Below is a small trained network, with its code and all its weights. Each question gives an input and a class and asks what happens when units are switched off, that is, made to give their printed mean instead of their output.

import numpy as np


def w(rows, s, z=0):
    codes = np.array(rows[::2]) - 128.0
    scale = np.full(codes.shape[1], s)
    scale[-1] = z or s
    return codes * scale


def f(y):
    return np.maximum(y, 0)


def log_softmax(a):
    a = a - a.max(-1, keepdims=True)
    return a - np.log(np.exp(a).sum(-1, keepdims=True))


def net(x, mask):
    res = np.array(x, float).reshape(1, 5) / 4 @ E
    y = f(res @ A[0][:, :-1].T + A[0][:, -1])
    res = res + np.where(mask, y, B[0][:, -1]) @ B[0][:, :-1]
    return log_softmax(res[-1] @ U[:, :-1].T + U[:, -1])


A, B = {}, {}
E = w([
[178,57,55,81,72],'x0',
[28,182,148,41,119],'x1',
[217,110,179,50,254],'x2',
[81,68,11,158,187],'x3',
[41,24,196,158,111],'x4',
],0.0086)
A[0] = w([
[70,2,132,90,126,214],'neuron 0',
[147,157,100,152,114,74],'neuron 1',
[177,101,56,170,89,204],'neuron 2',
[152,123,53,169,90,155],'neuron 3',
[241,98,179,66,121,181],'neuron 4',
[113,152,175,110,119,71],'neuron 5',
[65,192,158,103,169,199],'neuron 6',
[156,47,160,204,125,132],'neuron 7',
[144,144,99,75,247,166],'neuron 8',
[55,187,156,201,144,212],'neuron 9',
[191,108,125,200,193,164],'neuron 10',
[50,113,165,169,103,211],'neuron 11',
[142,173,234,116,103,199],'neuron 12',
[115,163,153,16,147,143],'neuron 13',
[122,110,138,89,51,141],'neuron 14',
[163,218,102,183,91,104],'neuron 15',
[90,117,83,62,165,148],'neuron 16',
[57,58,58,181,109,155],'neuron 17',
[94,99,84,62,163,253],'neuron 18',
[181,176,155,169,118,202],'neuron 19',
[100,6,94,121,90,18],'neuron 20',
],0.011,0.0033)
B[0] = w([
[31,117,160,65,56,243],'neuron 0',
[140,105,122,173,125,156],'neuron 1',
[142,54,122,186,93,234],'neuron 2',
[144,69,112,208,89,214],'neuron 3',
[192,104,252,67,180,231],'neuron 4',
[159,147,153,133,120,163],'neuron 5',
[113,207,89,158,120,206],'neuron 6',
[121,81,56,44,217,213],'neuron 7',
[29,136,204,230,172,230],'neuron 8',
[168,160,11,126,114,224],'neuron 9',
[127,51,164,208,206,221],'neuron 10',
[139,146,55,53,116,226],'neuron 11',
[215,217,160,80,124,223],'neuron 12',
[102,195,161,100,195,201],'neuron 13',
[132,131,177,117,67,175],'neuron 14',
[196,68,98,214,114,194],'neuron 15',
[79,196,97,150,144,182],'neuron 16',
[99,67,87,78,51,253],'neuron 17',
[44,174,133,149,146,204],'neuron 18',
[205,131,131,148,142,191],'neuron 19',
[63,94,152,103,35,216],'neuron 20',
],0.018,0.011)
U = w([
[89,17,136,53,44,162],'0',
[102,90,46,124,109,29],'1',
[237,221,85,167,103,41],'2',
[137,55,190,211,212,18],'3',
[82,188,131,150,195,225],'4',
[255,100,222,65,122,252],'5',
[219,49,93,237,73,185],'6',
[128,40,18,61,238,76],'7',
],0.007,0.0036)

Each question gives the input, the list of numbers given to net, and the class t.
The units are the neurons (one row each of A and B). Each row of codes is followed by its name. A weight is (code - 128) times the scale printed after its matrix; where a second scale follows, it is the last column's (A, B and U).
mask holds one flag per neuron, in row order. A switched-off neuron (its flag False) gives its mean, the last column of its row in B, instead of its output. The means were averaged over made-up inputs and are rounded, as every weight is.
A unit's drop is (log p(t) with every unit on - log p(t) with that unit switched off) / (log p(t) with every unit on - log p(t) with every unit switched off).
The circuit of an input: a set's keep is (log p(t) with only the set's units on - log p(t) with every unit switched off) / (log p(t) with every unit on - log p(t) with every unit switched off). Starting from the 12 units with the biggest drops (on a tie, the unit counted first), units are removed one at a time, each time the one whose removal leaves the highest keep (on an exact tie, the one counted first), for as long as the keep stays at least 0.8.
circuit, biggest first: the units of the circuit, biggest drop first
k most important neurons: the k neurons with the biggest drops, biggest first
drop when u is switched off: that unit's drop, to one decimal
input [-7,1,4,-6,-7], class 2: circuit, biggest first	(neuron 6)
input [-4,-4,7,-3,5], class 5: 2 most important neurons	(neuron 12; neuron 4)
input [2,-1,1,0,-1], class 3: circuit, biggest first	(neuron 17; neuron 11)
input [-4,0,4,2,5], class 4: circuit, biggest first	(neuron 17; neuron 2)
input [-7,-4,1,-8,5], class 5: 3 most important neurons	(neuron 4; neuron 16; neuron 18)
input [4,-4,-4,-6,-1], class 6: 2 most important neurons	(neuron 15; neuron 2)
input [2,-8,-6,1,2], class 0: 3 most important neurons	(neuron 17; neuron 20; neuron 7)
input [-8,4,6,-7,-8], class 2: 3 most important neurons	(neuron 6; neuron 12; neuron 0)
input [3,-6,2,-1,1], class 3: 2 most important neurons	(neuron 10; neuron 12)
input [-3,-7,1,3,4], class 7: 2 most important neurons	(neuron 7; neuron 10)
input [1,-7,2,7,-8], class 3: 2 most important neurons	(neuron 8; neuron 10)
input [2,4,-2,-7,-8], class 5: 2 most important neurons	(neuron 4; neuron 9)
input [-1,-2,-1,-2,2], class 7: 2 most important neurons	(neuron 4; neuron 20)
input [-4,-4,2,5,3], class 7: circuit, biggest first	(neuron 7)
input [-8,7,-7,3,5], class 1: 2 most important neurons	(neuron 9; neuron 17)
input [7,-3,-6,-5,-1], class 6: drop when neuron 19 is switched off	0.0
input [4,6,-2,-3,0], class 2: drop when neuron 9 is switched off	-0.2
input [5,7,-2,-5,-3], class 5: drop when neuron 9 is switched off	0.4
